Below is a small trained network, with its code and all its weights. Each question gives an input and a class and asks what happens when units are switched off, that is, made to give their printed mean instead of their output.

import numpy as np


def w(rows, s, z=0):
    codes = np.array(rows[::2]) - 128.0
    scale = np.full(codes.shape[1], s)
    scale[-1] = z or s
    return codes * scale


def norm(h):
    return h / np.sqrt((h * h).mean(-1, keepdims=True) + 1e-5)


def f(y):
    return y / 2 * (1 + np.tanh(0.7978845608 * (y + 0.044715 * y**3)))


def log_softmax(a):
    a = a - a.max(-1, keepdims=True)
    return a - np.log(np.exp(a).sum(-1, keepdims=True))


def net(x, mask):
    res = np.array(x, float).reshape(1, 7) / 4 @ E
    u = 0
    for l in range(2):
        y = f(norm(res) @ A[l][:, :-1].T + A[l][:, -1])
        res = res + np.where(mask[u : u + 5], y, B[l][:, -1]) @ B[l][:, :-1]
        u += 5
    return log_softmax(norm(res)[-1] @ U[:, :-1].T + U[:, -1])


A, B = {}, {}
E = w([
[252,23,93,157,154,253,137,127,122,152],'x0',
[169,96,130,109,40,102,5,157,218,131],'x1',
[250,58,67,131,164,79,184,109,127,139],'x2',
[79,178,178,144,160,199,129,185,28,104],'x3',
[173,53,110,72,39,105,150,148,207,26],'x4',
[79,154,191,98,141,193,169,120,168,162],'x5',
[59,4,131,150,168,209,87,205,49,146],'x6',
],0.0016)
A[0] = w([
[100,159,111,116,107,35,102,93,175,153,94],'0.n0',
[149,255,90,133,119,50,161,73,158,123,40],'0.n1',
[165,85,121,125,133,166,122,122,139,147,1],'0.n2',
[116,133,126,122,61,141,82,126,214,139,120],'0.n3',
[152,64,82,156,116,73,84,145,128,112,54],'0.n4',
],0.0046,0.00093)
B[0] = w([
[44,113,169,119,164,62,106,176,68,124,215],'0.n0',
[169,252,187,164,156,87,84,141,83,180,252],'0.n1',
[124,146,111,147,138,61,103,123,142,158,132],'0.n2',
[106,103,198,88,93,76,75,126,126,75,178],'0.n3',
[171,88,139,75,108,160,173,150,105,75,164],'0.n4',
],0.0039,0.0035)
A[1] = w([
[72,109,109,101,164,191,252,155,63,82,231],'1.n0',
[78,116,132,140,133,181,81,171,69,144,147],'1.n1',
[74,124,110,186,172,174,128,130,43,146,121],'1.n2',
[51,112,122,161,143,203,55,180,46,134,142],'1.n3',
[225,53,59,139,133,103,85,72,149,178,3],'1.n4',
],0.0043,0.0013)
B[1] = w([
[124,120,125,102,142,39,174,191,56,69,228],'1.n0',
[140,187,153,141,134,37,133,92,126,139,206],'1.n1',
[121,163,168,68,28,50,94,144,178,78,216],'1.n2',
[114,233,182,117,156,3,124,101,123,154,252],'1.n3',
[100,150,79,175,198,194,214,185,93,157,174],'1.n4',
],0.0039,0.0026)
U = w([
[181,33,68,114,135,130,196,184,88,80,172],'0',
[213,195,114,165,143,183,125,89,141,177,106],'1',
[32,108,100,136,116,186,125,48,131,123,2],'2',
[99,49,164,74,30,149,32,112,206,74,116],'3',
[63,235,195,117,134,2,95,126,83,134,190],'4',
[102,93,52,175,176,232,176,112,152,202,81],'5',
],0.0078,0.0051)

Each question gives the input, the list of numbers given to net, and the class t.
The units are the neurons (one row each of A and B). Each row of codes is followed by its name. A weight is (code - 128) times the scale printed after its matrix; where a second scale follows, it is the last column's (A, B and U).
mask holds one flag per neuron, layer by layer. A switched-off neuron (its flag False) gives its mean, the last column of its row in B, instead of its output. The means were averaged over made-up inputs and are rounded, as every weight is.
A unit's drop is (log p(t) with every unit on - log p(t) with that unit switched off) / (log p(t) with every unit on - log p(t) with every unit switched off).
The circuit of an input: a set's keep is (log p(t) with only the set's units on - log p(t) with every unit switched off) / (log p(t) with every unit on - log p(t) with every unit switched off). Starting from all 10 units, units are removed one at a time, each time the one whose removal leaves the highest keep (on an exact tie, the one counted first), for as long as the keep stays at least 0.8.
units of the circuit, in order: the units of the circuit, biggest drop first
k most important neurons: the k neurons with the biggest drops, biggest first
top k neurons in layer l: the k neurons of layer l with the biggest drops, biggest first
drop of u: that unit's drop, to one decimal
input [-5,-5,8,8,8,2,6], class 0: units of the circuit, in order => (0.n1)
input [6,8,-4,0,0,-3,-8], class 3: units of the circuit, in order => (1.n3, 1.n1)
input [6,-3,5,-2,-4,3,-5], class 5: 2 most important neurons => (1.n4, 1.n3)
input [2,8,-1,-8,-4,8,4], class 3: 2 most important neurons => (0.n3, 0.n1)
input [-5,2,-3,-6,8,6,2], class 3: units of the circuit, in order => (1.n3, 0.n1)
input [2,7,6,-2,-1,-7,-5], class 0: top 2 neurons in layer 1 => (1.n4, 1.n3)
input [-2,-4,5,3,1,-7,-2], class 0: units of the circuit, in order => (1.n3, 1.n1)
input [2,-7,5,4,1,6,-3], class 0: top 2 neurons in layer 1 => (1.n3, 1.n0)
input [5,-4,-1,-3,-1,3,0], class 5: top 2 neurons in layer 0 => (0.n0, 0.n2)
input [-7,-3,7,5,6,0,5], class 0: 2 most important neurons => (0.n1, 0.n0)
input [0,5,3,-2,1,0,-2], class 3: 3 most important neurons => (1.n3, 0.n3, 1.n0)
input [5,-6,0,-6,8,7,-1], class 5: top 2 neurons in layer 1 => (1.n2, 1.n4)
input [1,5,5,4,2,0,3], class 0: 2 most important neurons => (0.n4, 0.n1)
input [7,3,-3,-6,-2,0,0], class 5: units of the circuit, in order => (1.n4)
input [0,-3,0,-6,7,-1,-4], class 3: top 2 neurons in layer 0 => (0.n3, 0.n4)
input [-2,-8,8,1,-2,-8,5], class 0: top 2 neurons in layer 0 => (0.n1, 0.n0)
input [7,2,2,-6,-7,-3,2], class 5: top 2 neurons in layer 1 => (1.n4, 1.n0)
input [-2,1,7,-7,-2,0,3], class 0: drop of 0.n4 => 0.3
input [7,0,1,0,-4,-1,-2], class 5: drop of 1.n4 => 0.1
input [-3,-1,6,-1,8,-7,-1], class 0: drop of 1.n1 => 0.0
input [-5,5,0,3,8,4,4], class 3: most important neuron => (0.n1)
